Here is a tiny trained network, its code and every weight. The questions are about switching its units off for an input and a class, where a switched-off unit gives its printed mean instead of its output.

import numpy as np


def w(rows, s, z=0):
    codes = np.array(rows[::2]) - 128.0
    scale = np.full(codes.shape[1], s)
    scale[-1] = z or s
    return codes * scale


def f(y):
    return y / 2 * (1 + np.tanh(0.7978845608 * (y + 0.044715 * y**3)))


def log_softmax(a):
    a = a - a.max(-1, keepdims=True)
    return a - np.log(np.exp(a).sum(-1, keepdims=True))


def net(x, mask):
    res = np.array(x, float).reshape(1, 8) / 4 @ E
    y = f(res @ A[0][:, :-1].T + A[0][:, -1])
    res = res + np.where(mask, y, B[0][:, -1]) @ B[0][:, :-1]
    return log_softmax(res[-1] @ U[:, :-1].T + U[:, -1])


A, B = {}, {}
E = w([
[138,232,123,109],'x0',
[91,143,74,191],'x1',
[68,2,35,99],'x2',
[197,96,197,116],'x3',
[123,51,192,254],'x4',
[211,125,81,41],'x5',
[107,190,91,127],'x6',
[13,140,243,86],'x7',
],0.0065)
A[0] = w([
[95,142,175,85,56],'neuron 0',
[116,76,140,134,169],'neuron 1',
[100,127,73,148,102],'neuron 2',
[103,141,79,146,169],'neuron 3',
[133,134,157,61,77],'neuron 4',
[94,146,189,158,53],'neuron 5',
[120,142,109,109,165],'neuron 6',
[199,141,156,124,113],'neuron 7',
[86,87,140,98,77],'neuron 8',
[209,103,126,160,146],'neuron 9',
[187,197,135,137,253],'neuron 10',
[136,55,184,111,206],'neuron 11',
[158,163,110,72,194],'neuron 12',
[88,119,138,48,158],'neuron 13',
[165,125,155,116,240],'neuron 14',
[79,156,134,80,110],'neuron 15',
[140,101,31,133,64],'neuron 16',
[102,70,143,141,156],'neuron 17',
[125,140,78,117,93],'neuron 18',
[93,166,247,133,127],'neuron 19',
[146,142,96,169,200],'neuron 20',
[92,120,116,200,230],'neuron 21',
[190,125,118,123,224],'neuron 22',
[108,152,219,133,121],'neuron 23',
[197,139,94,96,206],'neuron 24',
[99,164,125,179,32],'neuron 25',
[114,151,148,4,145],'neuron 26',
[106,87,133,168,42],'neuron 27',
[128,162,210,133,123],'neuron 28',
],0.013,0.0068)
B[0] = w([
[195,143,103,157,158],'neuron 0',
[150,81,145,107,175],'neuron 1',
[89,144,90,141,153],'neuron 2',
[112,183,75,110,173],'neuron 3',
[149,163,44,156,161],'neuron 4',
[159,158,133,208,172],'neuron 5',
[154,143,100,115,159],'neuron 6',
[73,168,112,99,173],'neuron 7',
[127,63,108,180,148],'neuron 8',
[153,121,151,98,188],'neuron 9',
[117,150,143,67,254],'neuron 10',
[149,131,172,109,215],'neuron 11',
[203,110,79,66,220],'neuron 12',
[167,77,79,119,193],'neuron 13',
[111,127,170,78,204],'neuron 14',
[205,112,93,157,168],'neuron 15',
[90,199,205,169,189],'neuron 16',
[155,57,130,97,182],'neuron 17',
[129,181,102,152,151],'neuron 18',
[182,157,193,183,247],'neuron 19',
[100,151,126,77,184],'neuron 20',
[132,127,102,76,221],'neuron 21',
[144,137,164,78,210],'neuron 22',
[144,172,177,163,210],'neuron 23',
[162,138,112,63,232],'neuron 24',
[108,172,120,181,141],'neuron 25',
[231,115,2,166,237],'neuron 26',
[174,47,119,157,148],'neuron 27',
[90,158,200,178,201],'neuron 28',
],0.0084,0.0098)
U = w([
[194,116,150,199,159],'0',
[87,162,232,133,80],'1',
[148,132,69,181,3],'2',
[92,254,140,192,116],'3',
[147,164,101,30,236],'4',
[81,81,54,133,94],'5',
],0.0085,0.007)

Each question gives the input, the list of numbers given to net, and the class t.
The units are the neurons (one row each of A and B). Each row of codes is followed by its name. A weight is (code - 128) times the scale printed after its matrix; where a second scale follows, it is the last column's (A, B and U).
mask holds one flag per neuron, in row order. A switched-off neuron (its flag False) gives its mean, the last column of its row in B, instead of its output. The means were averaged over made-up inputs and are rounded, as every weight is.
A unit's drop is (log p(t) with every unit on - log p(t) with that unit switched off) / (log p(t) with every unit on - log p(t) with every unit switched off).
The circuit of an input: a set's keep is (log p(t) with only the set's units on - log p(t) with every unit switched off) / (log p(t) with every unit on - log p(t) with every unit switched off). Starting from the 12 units with the biggest drops (on a tie, the unit counted first), units are removed one at a time, each time the one whose removal leaves the highest keep (on an exact tie, the one counted first), for as long as the keep stays at least 0.8.
units of the circuit, in order: the units of the circuit, biggest drop first
most important unit: the unit with the biggest drop
k most important neurons: the k neurons with the biggest drops, biggest first
drop when u is switched off: that unit's drop, to one decimal
input [-8,1,3,-4,0,3,5,-2], class 5: units of the circuit, in order	[neuron 10; neuron 19; neuron 12]
input [3,6,0,2,7,5,-3,7], class 1: units of the circuit, in order	[neuron 26; neuron 12]
input [3,-7,-4,-1,-1,-1,-1,4], class 0: units of the circuit, in order	[neuron 26; neuron 19]
input [7,5,6,7,0,1,-4,5], class 0: most important unit	neuron 10
input [-3,6,-2,6,2,2,-8,5], class 1: units of the circuit, in order	[neuron 26; neuron 12]
input [7,6,7,4,7,0,2,-6], class 4: units of the circuit, in order	[neuron 21; neuron 20]
input [-3,7,5,-5,-3,-1,5,1], class 3: units of the circuit, in order	[neuron 16; neuron 12]
input [-2,5,-6,-4,-4,3,-3,6], class 3: units of the circuit, in order	[neuron 17; neuron 24]
input [-1,3,-5,6,4,3,2,-3], class 4: 2 most important neurons	[neuron 16; neuron 19]
input [4,-4,-4,-3,0,6,1,7], class 0: 2 most important neurons	[neuron 19; neuron 26]
input [5,-5,-5,5,7,2,3,-5], class 1: 2 most important neurons	[neuron 26; neuron 28]
input [3,-4,-1,-1,6,-5,6,-6], class 4: drop when neuron 19 is switched off	0.3
input [-7,-6,-4,-1,3,0,2,7], class 0: drop when neuron 10 is switched off	0.2
input [-7,2,3,2,1,-6,4,7], class 0: drop when neuron 27 is switched off	0.1
input [-5,-1,-4,5,7,5,-8,4], class 1: drop when neuron 28 is switched off	0.0
input [-7,3,-5,-4,5,-5,1,-5], class 5: most important unit	neuron 19
